Each row is followed by its class number. Each block has new classes, again numbered from 0 up, in any order.
[-37  34 -26   6 -40 -62 -31  41  27   6  29   4 -22  44 -63 -38   5  25
  -1  27 -14  45 -26 -31 -51 -27  30 -39 -54 -25  63 -66]  6
[ 32   5  28  10  28   1 -22   3  39  -2  22 -16 -41   6 -13 -41  21 -28
  42 -11 -26 -27  15  73  33   6  34 -10   7  31  11  15]  4
[ 35 -29 -57 -22 -27 -24  32  17 -33  -5   4  10 -23  41 -18  -4  53   8
 -37  72   5  25 -12 -55 -11 -18  -3  28 -15 -28 -23 -13]  0
[ -6   2  -5  15 -33   0 -31   8  43  58   4 -34 -43  -8 -38   4   8 -25
 -39  36 -33  12 -24  38 -49 -18 -30 -13 -11  16 -10 -21]  4
[ 41 -50  17 -26 -52  24 -28 -10   8  -6 -37 -11  10  -3 -41  -4  12  11
 -16  52   6   6  -9  50  29  -2   6   0 -14   9  11  13]  6
[-43  47 -22  17  -1   2  38 -42 -29  13  -5  35   3   6  -9 -10 -34  -1
   7 -43 -13  -4  25  12   9  -4  32   7  19   6   0  34]  4
[ 28 -30 -27 -27 -15 -27   6 -12 -37  -8  10  26  29 -11 -21 -71  29  14
  -7  -8   4  12   8   9 -19  28  -5   2 -15  10   1  57]  0
[-36 -48  21  -1   4  -6  -3   6 -54  15 -13  20 -41  16   3  -6 -14  37
  32 -19  -6  36 -13  14  24 -44 -32  22 -23  14  16  -6]  1
[-24  40 -17   3 -20  10  33 -12 -25 -10  10 -20   6 -16  27   1   5  -9
 -44  -7 -16  -7  -8   4  11  21  26  22  11 -16   0  -4]  4
[-59  14  -9  -3 -29 -38  11 -19  -9  41  22  10 -31   9 -34 -58  15   2
 -48  56 -33  17 -14 -68 -30  -9   9  68 -59  -1 -22   7]  7
[ 14   8 -43 -22 -40  -4 -15 -26  13  -5 -22 -14  21  16   5 -11 -43  -9
 -46 -36  11  24  11  17 -15  12  32   8  49  35   8  50]  3
[-46 -38  38 -14  19 -19  65   4 -42  28  14 -31  45 -30   3  33  -3  25
  -4 -15   0 -37  13 -17   8  23   4 -38 -36  -4 -72   8]  1
[  6  35 -11  31 -13  19  24 -41  37  32   8  13 -55 -25 -50   1  -4 -20
   7  -8  -7 -80  -4  12 -48  23   2  29   3  19 -41  -5]  7
[-51  28 -19  -5  21  -3  12 -15 -61 -61  20   0  47  37 -14 -26  -7  21
 -45   3   3  30  21 -20 -14 -17  33 -30   7 -39   3   8]  7
[ -10  -15   23  -16   16  -57  -17  -21   -8    7   27   12   15  -16
   36  -21   -8   37   39  -68    8 -114   14    3  -10   34  -22  -27
  -20   10  -21   41]  0
[-35  22 -19   4 -55   1   4 -16 -48  -8  60  13  17 -14 -22 -30   5  16
  16  40 -12  33  -5 -42   4 -21  40  22 -22   6  -7   5]  2
[-14  12   9   3   3 -15  34 -35 -73 -20  43 -12  26 -16  -1   4 -32   5
   9  15 -10  -1   7 -45  26  61  11  -8 -17  37  13  15]  6
[ -6  13  31 -28  23  37 -22  -4   4  -6 -25  42  39  22 -78 -50  11 -21
 -30  53   0  45  41  -9   5 -16  68  58 -14   3 -14  87]  2
[-13  99 -39  14 -13 -44  -5  -4 -28  -9  23   0 -20 -21  10 -33 -23 -17
 -27  16  16 -20   0 -51   9  14   8   6 -19  50  64 -36]  1
[ -3 -25  62 -30  35 -61  37 -34 -17   7   5 -37   3  -2 -40  -7  50  19
  22 -45  17   3 -39  59  16  51  16  15 -66  -5 -29 -43]  3
[-23   5 -13 -20 -45  23  19 -24  11  -4  14 -20  19 -13  13  22  -6  19
 -14 -21 -14 -54  -3  22 -12  11  40  -3  13   9 -37  19]  0
[-39   3  12 -25  20 -10 -32   0 -31  -2   6  -3 -15 -12 -33 -84   8   2
  -9 -53  19  36   7  11 -20  13  -5   6 -21  45  16  32]  1
[  2  15  75  16  17   3  32 -60 -30  43 -12  -7 -31   3 -11  22  11 -12
  14  16 -24 -48  17  61  45   4  24  81 -54  31 -27   3]  7
[-36  14 -25   9 -49   8  -3   8 -44  33  26 -38 -62 -23 -31  11  45  11
 -13 -47  15 -23   4  38 -10   9   1  10 -51  13 -31   8]  0
[ 17  32  52   4  39  -3  17  10 -18 -22  28 -23 102 -34 -24  49 -27 -10
  -1  53   8   0  24 -14  41  40  34 -52 -10 -11 -10  15]  2
[-17 -20   7  25  17 -30  59 -72 -44 -23  25 -11 -24   6   2 -46   0 -12
  -6 -38 -20 -67   6 -24  -8  50   5  25 -20   4 -52  -1]  5
[  4  20 -15  17 -42 -22  -1   7  13   3  29 -11  20 -17 -36 -14 -51  -8
 -11  62 -22 -10   4 -38 -16  20  26 -42 -15  54  28  17]  6
[  7 -40 -40 -20  -5 -16  26 -35 -24 -23 -13   7 -35  10  19 -25  45   2
   8 -23  43  -3  -7 -25  18  13 -22  27  -3   7   3 -34]  3
[-25  70  16  -9  16  14  35 -20 -59   4  51 -40 -36 -11 -43  11  32 -13
 -20  25 -24  18  -6  41  43  12  43  35 -38  31 -11   4]  7
[  0  38  10  22  -3 -22  -3 -20 -17  -9   4  -2  36  -9  17 -13 -59   0
 -32 -15  21   1   8 -87  62  39  -2  18  31 -96 -25  26]  5
[ -5  31  16  -5  56 -25  19 -24 -15 -44   2  -6   2  10  15  25 -19   1
 -28   3 -11 -56  -6   0  43  31  -2 -21   1 -11   2  -7]  0
[ 12  53 -13   2 -31 -44 -48 -19 -13   4  18 -23  -2  62   4  23 -17  11
   4  -5  24 -27  33 -23   8   2  58  28   3  -5   0   7]  7
[ 22  23 -18 -17 -61  15 -20 -12 -18   3  -3  12  53 -15 -22  11 -32  -7
 -17  29   0 -39  49 -65   1  69   3  14  -1 -44  19  71]  4
[-27  -1 -23  -4  11 -12 -12   8 -13   3  26  21 -40  20 -55 -51  14   9
 -21  72 -45  -6 -11  -3  12 -52  16  10 -41  34   7  48]  5
[-14  -1   5  10  25  39   6 -41 -54  16  30  37  33  -5 -34  -6  50  19
  45 -21  -2  12  29  54  -2  -5   7   8 -25 -39   5   6]  3
[  8  33 -20  11 -51  -7 -24 -66  22  21  -7  -1   3  10  13 -35 -26 -20
 -11  -6   5  22  18 -24  50  14  42  40  38 -16 -13 -16]  1
[ 15   2 -20  50  32 -26  39  -2 -49   2  24 -39 -16 -23  11  32   0 -20
  -8 -47  15 -21  12   8   9  78  11  17 -17  34 -11  10]  3
[-20  21  -5  -5  33  -2 -19 -64  26  -7  18 -38 -13  17   8  27  -9 -32
 -50  42 -43 -34  -1  15   9  23  -7 -26  10  56  -9 -19]  0
[-66   5  -7  -5  47 -10  18 -15  -9 -44  21  -3 -15  57 -22   0 -20   4
   7  21 -40 -14  32  -6  83 -23  67 -49   6   3 -14  37]  4
[  7   1 -11  16 -14 -53 -21 -13  -1 -39  34  21  45  17 -26 -44 -43  25
  10  55  -3 -60   6 -87   1   8  22 -30 -10 -35  -3  25]  5
[ -6  37 -33 -34  18  12  -3 -58   2 -31   5 -37 -38  37 -70  18 -16 -43
 -28 -19  -2  -3  30  10  24  47   3 -63  44  13 -23  17]  4
[-22 -22  24  -2 -35  46  15 -33 -25  14 -15   6 -63  39  -7 -42  10 -29
 -17 -25 -63  14  51  49   5 -20 -10  17 -32 -16  36  -4]  6
[  1  32  25   0  47 -39  27  12 -61 -24  36  -8  -5  -2 -14   1   4  11
 -30 -23 -20 -23 -26  53  -6  -8   7 -15 -17 -12 -27   9]  2
[-13 -27  17 -68 -30   7 -28  37  56 -24 -30  44  12  44 -97 -37 -11   9
  19  72 -20  18  27 -16  -4 -47  47 -21 -44  22  51  49]  2
[ 23  21  -6 -52  53 -32  58 -28 -54 -45  36  17  36  34   1 -25  -6   6
  -7 -19 -14  -7  16 -54  31  49  29  -8  37 -58 -31  22]  1
[ 22 -64  -8 -12  29 -26  -2 -36   6 -24   2 -10  29  31   9  41  -5  18
  16  21   9  18 -29 -41  20  55   3  22  23 -10 -16 -15]  3
[-15 -29  21  37  30 -59   3 -17 -20  -9   0   4  -6  21  -5 -61 -11   7
  15 -23   6 -71  27  29  -4 -25  33 -27 -15  41 -48  46]  4
[ 47 -26  -5 -15  -4 -18  19  11 -31 -27   2  -9  34   1  20 -10  29   8
  -1  39  27  43   4 -21  51  11 -12  -3   1 -43  20 -22]  7
[ 54  14  12 -22 -25 -42  -5 -14 -17 -55 -14 -42  -1  47 -17  -1  -1   6
 -17 -10  -3 -24   6  72  47  33  71  14 -18   0  29  10]  7
[-15  47  27  12  27  -7  -9 -73 -41 -59  33 -47   8   9 -37 -67  11 -24
 -26 -14  31 -30   5   0 -28  26  39   0  -7  37 -33 -20]  5
[  2  19 -20  10 -39 -45 -14 -37  45  14 -10  -1 -17  -5 -32 -50   5 -26
 -26  59 -25  -7  -4 -16  70  37  36  29 -28  -3  14   7]  4
[-15  -8 -34 -14 -43 -39 -47 -25 -36 -15  15   3   8  36 -61 -42 -11  27
 -35  45  -6  31   5 -11  -2 -25  -7 -29 -18 -23   3  29]  7
[-16 -59 -22 -30  64 -10  37 -12 -36 -59  17 -33  34   6 -11  -4  19  13
 -60 -17 -25  28 -42   2 -32  69 -20 -26  12 -12 -20  12]  5
[-38 -18  -5  49  52   0   8 -32 -50 -26   9  -7  -8  10  56   7  16   0
 -15  -7  10 -40  31 -16  57  12   5  -8  -5  -3 -11 -17]  6
[-36 -56  10  37  61 -36 -10  -4 -13 -16   0  -6 -42  33  50   8  -1  18
  -4  11 -17  -7  -3 -12  85 -12 -15  15  -7 -22 -11  -4]  7
[ 33  49 -51 -21 -77 -16  35  16   4  56  57  -9  30   3  46  32  -8 -34
 -25  31 -62  50  30 -49  -5   9  10  -2  15 -35  29 -13]  2
[  0 -23  20 -18 -18   0  62 -22 -48  -7  -9  10  38 -30  41 -33 -37   3
 -32 -19 -18 -74  35   5   5   9  -3 -25  -1  27 -20  65]  6
[ 13   1 -22 -17  50  -4  13 -37 -42 -16  40 -11   1  -5 -59   2  32  -7
  -4  22 -26  21 -31  26  -7  80  26  30   3  54 -18  46]  4
[-45  20 -31 -20  10  13   9   1  45  -2  12  33 -29 -16 -14 -46 -12  -6
 -12  27 -20 -24  -4 -52  23   1  28  -1  11  42  10  38]  6
[ 21 -13  12 -22 -16  32   9 -18 -51  17 -30   4  -9 -18  -7 -21  29 -10
 -34 -14  -7  -4  21  37  32  26 -18  69 -34 -10  17  59]  5
[ 17 -14  24 -16 -26 -39  11  10 -15  -7  28 -20  -5  32 -41 -15 -24  16
  29 -13  -9 -21 -10  -2 -67  -2   9 -31   0   2 -27   6]  4
[-45  50 -60  23  36 -25 -11 -67  49  -1   5   2  -9  21  -9  23 -12 -19
 -20  34  24 -18  -1 -57  44   8  41  -6  27  34 -20 -33]  3
[-30 -31 -22  -2  37  30   6 -10  -9 -38  -4  -8  16  13  24  33  -1   4
 -27  52 -19  18  -4  -7   3   2  -3   1  14  43  30  -6]  7

A new block, with new classes numbered from 0.
[ -6 -11   1  -9  20 -12  15  15 -16  13   9  45  -3  23  22  23  21  34
  -3  -5  27  -1  10  22  -6 -24 -11   3  20  42  -6   2]  0
[ -1 -23  -7  -6   4 -14   3  13   6  24   5  27   6   6  17  18  18  20
 -12 -20   2 -34   3  24  10   5 -18   5  33  18 -16 -14]  6
[ 10   4 -18   9  16  10  -7   8  12  -5   4  11   2   2  11  19   5   1
   1  19  14  -2   8 -12  15   3  10  -9  19  17   9  -3]  5
[ -12  -49   48  -20   45  -46   22    7   45   33  -37  -31   23   -3
  -39    1   12   -4    1  -33 -106  -89  -13   -7  -22   68  -43   58
  -20  -65    2  -45]  2
[ -5   4 -34   0  13  -1  -6   1  12  -3  -5   8  10  -5 -11  10  -7   1
   3  24  12   0   5 -16   5  -7  10  -7   2  16  -9   9]  8
[ 14  -5   1 -28   1 -13  -1   6   5  -4 -14  10  27  29  23   9  -5   3
   0  11 -12  34 -11 -10 -18   5  -5   5  -3  17   0  10]  2
[ 20 -12  14  19  18  -8 -20  -2 -16  17  21 -11  50  -7   4  29  -6  -7
 -14  29 -12 -22   9 -37   5  14   1  13   8 -28 -23 -25]  4
[-15 -24  51 -27  27 -38   8  -4   1  57  14  25 -26 -13  73   9   0   9
 -42  11  36 -72  34  50  21  26 -31  14  24  -9 -20   2]  5
[-33   5   1  21  -1  18 -29  -7   7  10   2 -44  17   1 -60 -33 -22 -68
   7 -20   4  51  13  23  19  33  20   6  -4 -16   7 -41]  10
[-20  11   1 -12  14   6  -7  22  -5  -8   2 -22  29  13  30  14 -19   9
   1   9  20  12   6 -28  -8  -6  14   3  23  21  -4   4]  0
[  3   1   2 -11  18   5 -25  -4  11   5   3  11  13   5   9  16  14  -7
 -14 -12 -27  -7  12   2  -3  19  15  29   6 -11  28  -4]  5
[-25 -24  19 -16 -16 -12 -18  -4 -26  10  62   4  26  16 -10  10  -6  34
 -19 -31  34  -8  27   7   5  12 -17 -16  21 -36  -5 -22]  1
[-58  -1   2  40   0  42   9  20  20  47  30  24  48  -5 -37  -6  -8  16
  10 -40 -21 -46 -20   3   2 -27  -5   1  23 -34 -24 -10]  9
[ -5 -27   0  28  15   0 -14 -25  23   6  -5 -17  14   4 -25  -8  17 -56
   6  -8  -5  10  -1 -16   6 -14   6   6  -8 -34   2  -8]  7
[ 14  -8  11 -34   6 -18   0 -17   0  10   6 -42  16   8  36   9  14 -14
   8  -2  -4   0 -20  12  -3   1   2   1  -6 -12  -8  17]  10
[-12 -47  24  44  13  40 -26 -39 -22 -43  -4 -20 -10  13  25 -28   3 -42
  -8 -17  20  51  55 -48   1 -37 -14   4 -24 -36   3 -31]  11
[  -1  -25   79   35  -33   34    9    1    6   54    6 -113  -11  -12
   41  -14    2  -44  -14  -34   18   -3  -40   65    0   -2  -24    7
  -14   16    3    8]  10
[ -2 -28 -32   5  12 -13  -2 -11   8  21  14  15  13 -16   8  10   6  17
 -21   1  -4 -22   2  -8  13  -1   8   8   5 -24 -33   7]  4
[ 53   2 -15 -41  11 -52  -8 -31  17 -20   5  -8  37  -9  12  60  15  13
 -17   3   1 -22  12  30  11  80   7  13  14 -57  33 -15]  5
[ 16 -18 -15   4  18   1   1   2   3   3  15  -9   1  -1  -1  23   7   7
 -29  -8  -1  -6   3  14   2   1  26   7   4  -3   4 -10]  7
[ 26  26  31 -34  27 -31  26 -11  14 -18  17  35 -23  22  -3   5   3  31
  19   0   7  -7  -2  59   8 -17  15 -48  33 -40  14   0]  11
[-10  -5  17 -10  20  15  56  46   2   6 -12  16  27  16  39  46 -10  78
 -14  32  13 -28 -37  16   0   9   2   3  18  67 -27  17]  3
[-10  10 -26   6   7 -11  -5  -2   2  -7 -14  20  16  11  -8   9   8  -3
   8   6  12   5  10  -6   1  -7   8  -5  10   1   9  -1]  0
[  4   1 -28  33 -32 -15 -10  -8 -26   1  20  -6 -41   1 -43   3  15  -4
 -46   6   3 -29  27 -25  16  13   9 -21   9  24  36 -42]  3
[ -9  13  -9  -7 -12  11  -9 -18  17  19  -8  18   7 -21 -10  16   0  10
 -32   1 -12 -51   4  -5  -3  14  14  14   0 -32   4  15]  6
[  9  -5  41  17   9  -4  -2   6  13  32   3  12 -13   8  -7   7   8  -1
 -14 -11 -12 -41  -2  53  10  -2   1 -10  29 -11  11 -26]  6
[ 11 -21   4   9  -6 -20 -26  16  24 -48 -53 -20  20   7  50   1  18 -18
   6  12 -22   7  -1 -33  19  29 -16  15  23   4  -2  -2]  1
[-67 -15  56  -4  38 -28  36  11  14  27 -49  48   7  63 -27  20  34  15
  12  18 -40 -69   9  -4 -16   3 -34  -6  22  18  38 -32]  0
[-35  17  13 -69  33  11  32   8  14  30 -10  44  19   4  56  -1 -58  25
  11 -23   6  -9   8  28 -20  -1   8   7  18 -19 -10  19]  9
[-53  44 -52  49  31  37 -15   9 -28  55  19  -4 -12 -33   0 -15 -12  -2
 -12   8  36 -57  27  23  37 -49  45 -10  -8  24 -13  16]  5
[ -8  21  23  -2  21  12  -5   7  -3  -9 -23 -33 -31  21  50 -26   4 -52
 -18  23   5  12  23 -22 -10 -11  42 -12  16  -8   8  -1]  7
[-19 -27 -58   0 -37  -7 -10   2  37  31 -14  88  48  32 -65   5  57 -19
  32 -45 -49   3 -22 -68 -29  -9 -66  31   5  36   9   4]  2
[  1  57  23 -46 -28 -29 -14  18   9  -7   8  -6  27   5 -12  -5 -33  21
  19  -8 -22 -18  -9   5  -8   1  -6 -14   6  -5  25  23]  2
[-53 -43 -74   6  -3  16 -57  -5  12  46  17 -18  62  11  81  -9 -26 -34
 -60  -1  54   4  32 -45   6 -35  32   5  36   3 -42   8]  11
[ 21 -25  24  -1  -5 -15  -7  -7  -5   7  28   5 -20  -5 -13  13  10  25
 -23  -3  11 -42  18   3   1   4 -11 -12   1 -30   9 -14]  1
[  1 -15  29  -8 -23 -14 -26 -24  42 -45 -15 -43   4 -34 -20   4  18  -8
 -42   6 -26 -55  26 -73  -5  69  -6  36  -1 -81   2 -11]  6
[ 33 -26 -14 -57  19   5  21   6  30  10  13  -9 -16 -26  45   7 -15  24
   5 -57 -39 -34 -16 -20 -23  16  -8  19  23 -54 -20   4]  6
[ -8 -21 -34   0  16 -17 -25 -35   0   8  21  19  10   2  -9  21  15  10
 -28   2  29 -24  26 -12  20  -7  22  -9  15 -36   0  -3]  1
[ 12  13 -14  15  -2  -2   1   1   9 -11   4   2  10   3 -24   9  10  -3
   4  20  22   0   1 -10   6 -11   7 -21  12  14   3  -4]  11
[ 29  12  13  10 -48 -21 -31   2  12   9  12 -16  -5  15  -3  -3  20 -29
  -6  13  31  10 -12  11   5  -4   7 -36  29  12  24  11]  1
[-55  -9  52 -46   6 -21   3   2 -10  38   5  64  39  29  11   0 -22  23
   4 -24 -13 -27  10  17  -6   2 -40  28   3   8   1   3]  3
[ 15  10   1  10  14  38 -13  -5  -1 -18  29  -6 -16  -8  -8  -8 -29 -11
 -14  14  17  21  23 -46  -6 -21  30 -18  12 -30  -4 -14]  11
[  6 -30  10 -28  21 -28  25  23  10   9  -8  -7  15   9  64  18 -13  20
 -11   7  -4 -23 -11  27   5  16 -10  -4  17  -1 -25   0]  7
[  2 -27  67 -29   7  53 -52   9  27  29  39  12 -14  -5  47  -9 -31  -1
 -67 -34   1  40  22 -12 -31 -25  38  65  24   9   1  27]  4
[  1  -7  18  40 -20 -15 -22   2   2  27  -3  15  -5  -2 -13  -8  19 -40
  -3  18 -21 -11 -11   9  13  -5 -32   0   5  21  -1  -5]  8
[  8  -4 -29  15   8   1 -11   3  12  -3  -1   7   9   4   6  16  16  -7
  -1  14  19  -3  13  -7  14   8   5  -8  13  16  11  -7]  5
[  6  16 -32  21  -3   7  -2   5   2  -1  -3  19   3  -2  -8   2   0  -1
  -2   5  20  -6   2 -10  14 -17  19  -7  13  19   1   1]  3
[ -6  18  29 -18  55 -12  17 -28  16  -1  10   1 -26 -37 -38  26 -20  20
  -2  50  21 -84  31 -49   8  -4   1  -6  -4 -38  -6   6]  8
[-34   9 -35  -7 -33 -11 -14   1  13  16 -12  18  23   3  -5 -25 -13 -14
  10 -16 -22   5 -10   7  -3 -13   4  -6  -8   8   9  17]  9
[ 30 -64  66 -10  -7 -31  -3  27  24   1  27  -4  22   4  15  16  28  16
  -6  51   4 -18 -17 -38 -17  25 -54  14 -17  14 -40   9]  5
[ -3  20 -23   6  -8   5 -10   5   6  -2  -9  14   6  -4 -16   1   5  -1
   2   9  13 -22  13 -13   4  -6  11 -12  11   3  -2  -2]  6
[ 42 -14  78  12  12  40  -5  33  11 -21 -13  39  13  -8  34  12 -17  36
  19 -25 -18 -16  -1   2 -13 -46 -33  47 -13  25   9  10]  3
[ 58 -66   5 -14  27  -4  39 -17  34 -33  12 -66 -33 -39 -16  12  12  13
  16 -82 -36  26 -39   0  -2  39 -19  55 -20 -24   0 -14]  3
[ -55   43   64  -25   46   27   51   30   -3   58  -39  -43   18  -12
  -55   26  -18   22   -1   41  -53 -114  -12  -37  -58   15   17   44
  -55   43   27    2]  9
[-26  32  25   4   4  -4   6 -22  -4  47 -24 -28  12   8 -29 -20  20 -42
  12 -27 -20 -25   5  37 -20  11  15   8 -20 -38  32  -4]  4
[  9  -5 -60  -3 -10 -37 -14   3  -7  10  15  10   4   0  -5   2  10  -4
  -8  -4  24  -1  18  11   6 -15  16 -12   5  38   3 -12]  9
[-63  -8  51 -10  53 -29  25   8  38  27 -11  27  25  35 -37  20  25  18
  24 -13 -19 -72   1  -2   3   0 -23   6  50 -18   8 -21]  0
[ -2 -16  34 -16  40 -10   0 -16 -15  -3  18  -4 -17 -13  12   9 -15  16
 -24   1 -10 -24  28 -13  -6   9   5  21  -6 -56  -6 -14]  0
[ -9  10 -32   5  13  -3   4  -6   0  15   7  12  17   1 -14  15  -2  -1
  -3  10  15 -17  10 -13   2 -15  23 -11  11   7   2 -10]  9
[  0   9  -8 -25 -10 -24   9  21   2  -7  10  18  18  10  -1  -9  11  16
  14  -9 -23   4 -21  28  -7   2   4  -8  -5 -13 -16  20]  7
[  4  10 -23  14   2   5 -10   4  11  -4  -2   3  13   0  -4   6   8 -10
  16  12   4   3  -1  -5  11   2   6 -12  -1   6  10   5]  5
[  8 -10  28 -17 -51 -23 -19   3 -28 -40  78 -18  25   3   3 -30 -16  33
   6 -85 -40  85 -24  56  18  39 -35   1   9 -71 -24  -9]  2
[ 11 -36 -45 -67 -28 -59   6  15  16 -13  63   9  34 -15  32  18  22  67
 -32 -48 -28 -21 -26  14   0  54 -11  17  28 -62 -53  23]  7
[ 17 -16 -12 -21 -23 -15 -12 -27  -9 -22  19 -17  -5 -11   4 -17   0 -29
   2 -14   2  49  12 -20 -15  36 -22   2 -17 -48 -10  -3]  8
[  8  62 -12  22 -12 -14 -35   3  -9  46   3   7 -13  -9 -17 -47 -21 -90
  47  49  14  23 -20 -18  11 -78  27 -33  -7  61  -2  32]  9
[ -32   34   27  -11  -52   28   25   19   -7   15    2   33  -10   25
 -105   -6   25   19    7  -16  -25   13  -18   47  -34   31  -13   -6
  -34   40   44   -5]  10
[-90  -7   2  59  12  29 -59 -23   8 -13 -24 -81  26   7 -57 -69 -12 -81
 -16  -6  12   7  61 -33   5 -27  54   5 -52 -58  17 -24]  7
[-26  14 -15 -48 -29 -83 -28   4   8 -36 -13  -7  40  15 -37 -17  41 -23
  26  47   4 -28  28 -75   1  43 -31  -7  -5   3 -21  -2]  10
[  6  16 -23  14  -2   0   3   5  -4 -13   2  14  11   7 -21  -1   7   4
  15   0  22   6   3 -10   8 -14  10 -10   5  17   1  -4]  3
[ 20 -28 -36   2 -38 -19 -36 -30 -30   3  78 -41 -10 -11  34  12   1  16
 -35  26  31   1 -11 -31  33 -51   9 -45  -3  11 -28  29]  10
[ -5 -11 -31 -25   3   4 -18   5  -4  -9   0 -19  16   0  74   5 -11  -4
 -36  19  19  10  14 -42  -9 -14  30  12  -1  10 -24  32]  7
[-71 -25  33  35  32  24  14  43  16  -1 -38  36  41  15 -12  25 -19  32
 -26  24  -8   9   1  19  22  44 -10  42  25  49 -22 -25]  0
